Below is a small trained network, with its code and all its weights. Each question gives an input and a target symbol and asks what happens when units are switched off, that is, made to give their printed mean instead of their output.

import numpy as np


def w(rows, s, z=0):
    codes = np.array(rows[::2]) - 128.0
    scale = np.full(codes.shape[1], s)
    scale[-1] = z or s
    return codes * scale


def f(y):
    return np.maximum(y, 0)


def softmax(a):
    e = np.exp(a - a.max(-1, keepdims=True))
    return e / e.sum(-1, keepdims=True)


def log_softmax(a):
    a = a - a.max(-1, keepdims=True)
    return a - np.log(np.exp(a).sum(-1, keepdims=True))


def net(x, mask):
    ids = ['βγεζθλμξπτφψω'.index(c) for c in x.split()]
    T = len(ids)
    res = E[ids] + P[:T]
    u = 0
    for l in range(2):
        q, k, v = (res @ M[l].T for M in (Q, K, V))
        z = softmax(np.where(np.tri(T) > 0, q @ k.T / 4**0.5, -1e9)) @ v
        res = res + np.where(mask[u], z, O[l][:, -1]) @ O[l][:, :-1]
        u += 1
        y = f(res @ A[l][:, :-1].T + A[l][:, -1])
        res = res + np.where(mask[u : u + 4], y, B[l][:, -1]) @ B[l][:, :-1]
        u += 4
    return log_softmax(res[-1] @ U[:, :-1].T + U[:, -1])


Q, K, V, O, A, B = {}, {}, {}, {}, {}, {}
E = w([
[160,124,65,146],'β',
[72,81,119,159],'γ',
[114,142,75,237],'ε',
[93,100,67,154],'ζ',
[234,110,119,129],'θ',
[130,219,109,110],'λ',
[81,158,167,148],'μ',
[67,129,142,165],'ξ',
[130,63,138,7],'π',
[152,75,86,134],'τ',
[138,121,164,176],'φ',
[149,152,213,139],'ψ',
[114,145,181,180],'ω',
],0.02)
P = w([
[60,136,147,147],'0',
[83,160,119,156],'1',
[93,174,99,164],'2',
[89,200,82,168],'3',
[83,214,75,176],'4',
[78,243,54,183],'5',
[72,251,50,198],'6',
[71,254,47,195],'7',
],0.0044)
Q[0] = w([
[145,74,160,172],'L0H1',
[81,122,172,168],'L0H1',
[130,157,104,103],'L0H1',
[78,81,248,144],'L0H1',
],0.011)
K[0] = w([
[137,108,119,175],'L0H1',
[72,137,76,223],'L0H1',
[113,131,185,92],'L0H1',
[135,117,188,255],'L0H1',
],0.012)
V[0] = w([
[17,194,177,42],'L0H1',
[148,190,30,253],'L0H1',
[99,55,57,213],'L0H1',
[119,46,135,105],'L0H1',
],0.0045)
O[0] = w([
[38,190,148,192,121],'L0H1',
[228,181,14,151,254],'L0H1',
[164,99,2,122,200],'L0H1',
[59,43,159,122,92],'L0H1',
],0.0063,0.0036)
A[0] = w([
[140,110,70,75,114],'L0N1',
[190,166,139,161,1],'L0N2',
[42,2,71,194,174],'L0N3',
[187,177,113,214,206],'L0N4',
],0.0078,0.002)
B[0] = w([
[137,28,104,84,160],'L0N1',
[124,165,105,138,165],'L0N2',
[89,184,19,70,209],'L0N3',
[253,114,146,192,255],'L0N4',
],0.0075,0.0091)
Q[1] = w([
[107,88,147,193],'L1H1',
[134,2,224,109],'L1H1',
[126,108,230,110],'L1H1',
[193,172,41,202],'L1H1',
],0.0075)
K[1] = w([
[106,134,79,134],'L1H1',
[204,5,174,103],'L1H1',
[151,79,176,79],'L1H1',
[155,179,141,184],'L1H1',
],0.011)
V[1] = w([
[103,1,147,193],'L1H1',
[115,112,69,239],'L1H1',
[195,236,104,193],'L1H1',
[74,68,132,128],'L1H1',
],0.0076)
O[1] = w([
[254,220,80,180,76],'L1H1',
[106,248,131,86,211],'L1H1',
[128,125,166,51,255],'L1H1',
[92,170,96,204,75],'L1H1',
],0.0084,0.017)
A[1] = w([
[106,174,255,146,98],'L1N1',
[223,143,137,171,118],'L1N2',
[188,64,214,89,99],'L1N3',
[86,96,128,58,4],'L1N4',
],0.0084,0.0042)
B[1] = w([
[150,9,128,231,228],'L1N1',
[238,128,227,59,200],'L1N2',
[3,50,141,87,255],'L1N3',
[183,85,186,164,253],'L1N4',
],0.0063)
U = w([
[228,57,129,112,4],'β',
[144,116,199,163,154],'γ',
[35,137,67,100,12],'ε',
[243,68,50,153,130],'ζ',
[186,135,164,161,195],'θ',
[103,177,123,132,129],'λ',
[111,104,10,87,19],'μ',
[179,141,211,175,109],'ξ',
[170,1,13,132,174],'π',
[139,192,140,42,141],'τ',
[26,193,164,121,50],'φ',
[71,172,190,189,202],'ψ',
[58,74,163,76,195],'ω',
],0.0077,0.0039)

Each question gives the input, a string of symbols that net reads in full, and the target symbol t.
The units are the heads (4 rows each of Q, K, V and O) and the neurons (one row each of A and B). Each row of codes is followed by its name. A weight is (code - 128) times the scale printed after its matrix; where a second scale follows, it is the last column's (O, A, B and U).
mask holds one flag per unit, layer by layer, with each layer's heads first. A switched-off unit (its flag False) gives its mean, the last column of its rows in O or B, instead of its output. The means were averaged over made-up inputs and are rounded, as every weight is.
A unit's drop is (log p(t) with every unit on - log p(t) with that unit switched off) / (log p(t) with every unit on - log p(t) with every unit switched off).
The circuit of an input: a set's keep is (log p(t) with only the set's units on - log p(t) with every unit switched off) / (log p(t) with every unit on - log p(t) with every unit switched off). Starting from all 10 units, units are removed one at a time, each time the one whose removal leaves the highest keep (on an exact tie, the one counted first), for as long as the keep stays at least 0.8.
units of the circuit, in order: the units of the circuit, biggest drop first
top k neurons: the k neurons with the biggest drops, biggest first
k most important neurons of layer l: the k neurons of layer l with the biggest drops, biggest first
drop when u is switched off: that unit's drop, to one decimal
input π ψ φ τ ψ λ, target ψ: units of the circuit, in order : (L0H1, L1H1, L0N3)
input μ π ξ τ ζ, target ε: units of the circuit, in order : (L0H1, L1H1, L0N3, L0N4)
input λ π τ ζ, target ε: top neuron : (L0N4)
input π μ π π λ θ ψ, target ξ: units of the circuit, in order : (L0H1, L0N3, L1H1)
input ε γ ε θ μ β, target τ: units of the circuit, in order : (L1H1, L0H1)
input β γ ε β λ ζ, target ω: units of the circuit, in order : (L0H1, L1H1)
input β λ β θ ω ζ τ, target ω: 2 most important neurons of layer 1 : (L1N3, L1N1)
input ψ ζ ζ γ, target ε: units of the circuit, in order : (L0N3, L1H1, L0N4)
input θ φ ψ β τ μ β, target ζ: top 3 neurons : (L0N3, L1N3, L0N4)
input μ τ ω, target ξ: 2 most important neurons of layer 1 : (L1N2, L1N3)
input μ μ μ φ ζ ε π λ, target ψ: top 2 neurons : (L0N3, L1N1)
input ω ζ θ β λ μ μ ψ, target ω: top 2 neurons : (L1N3, L0N1)
input γ ψ β λ λ τ ε, target τ: units of the circuit, in order : (L1H1, L0N3, L0N4)
input φ ε ε ψ β ζ ω ω, target τ: units of the circuit, in order : (L0H1, L1H1)
input π ψ τ ξ ε φ β, target φ: units of the circuit, in order : (L0H1, L1H1, L0N3)
input γ ψ τ μ θ λ λ β, target ω: units of the circuit, in order : (L1H1)
input ε ψ φ θ, target τ: 2 most important neurons of layer 0 : (L0N4, L0N2)
input ω θ ω, target ξ: top 2 neurons : (L0N3, L1N2)
input π γ τ π θ μ μ, target ψ: top 2 neurons : (L0N3, L0N4)
input τ μ μ ζ τ λ ξ, target ω: 2 most important neurons of layer 0 : (L0N2, L0N1)
input ξ θ λ λ ζ μ, target ω: 2 most important neurons of layer 0 : (L0N2, L0N1)
input ε λ τ, target ω: drop when L1H1 is switched off : 0.9
input λ ψ φ β λ μ, target ω: drop when L1H1 is switched off : 1.2
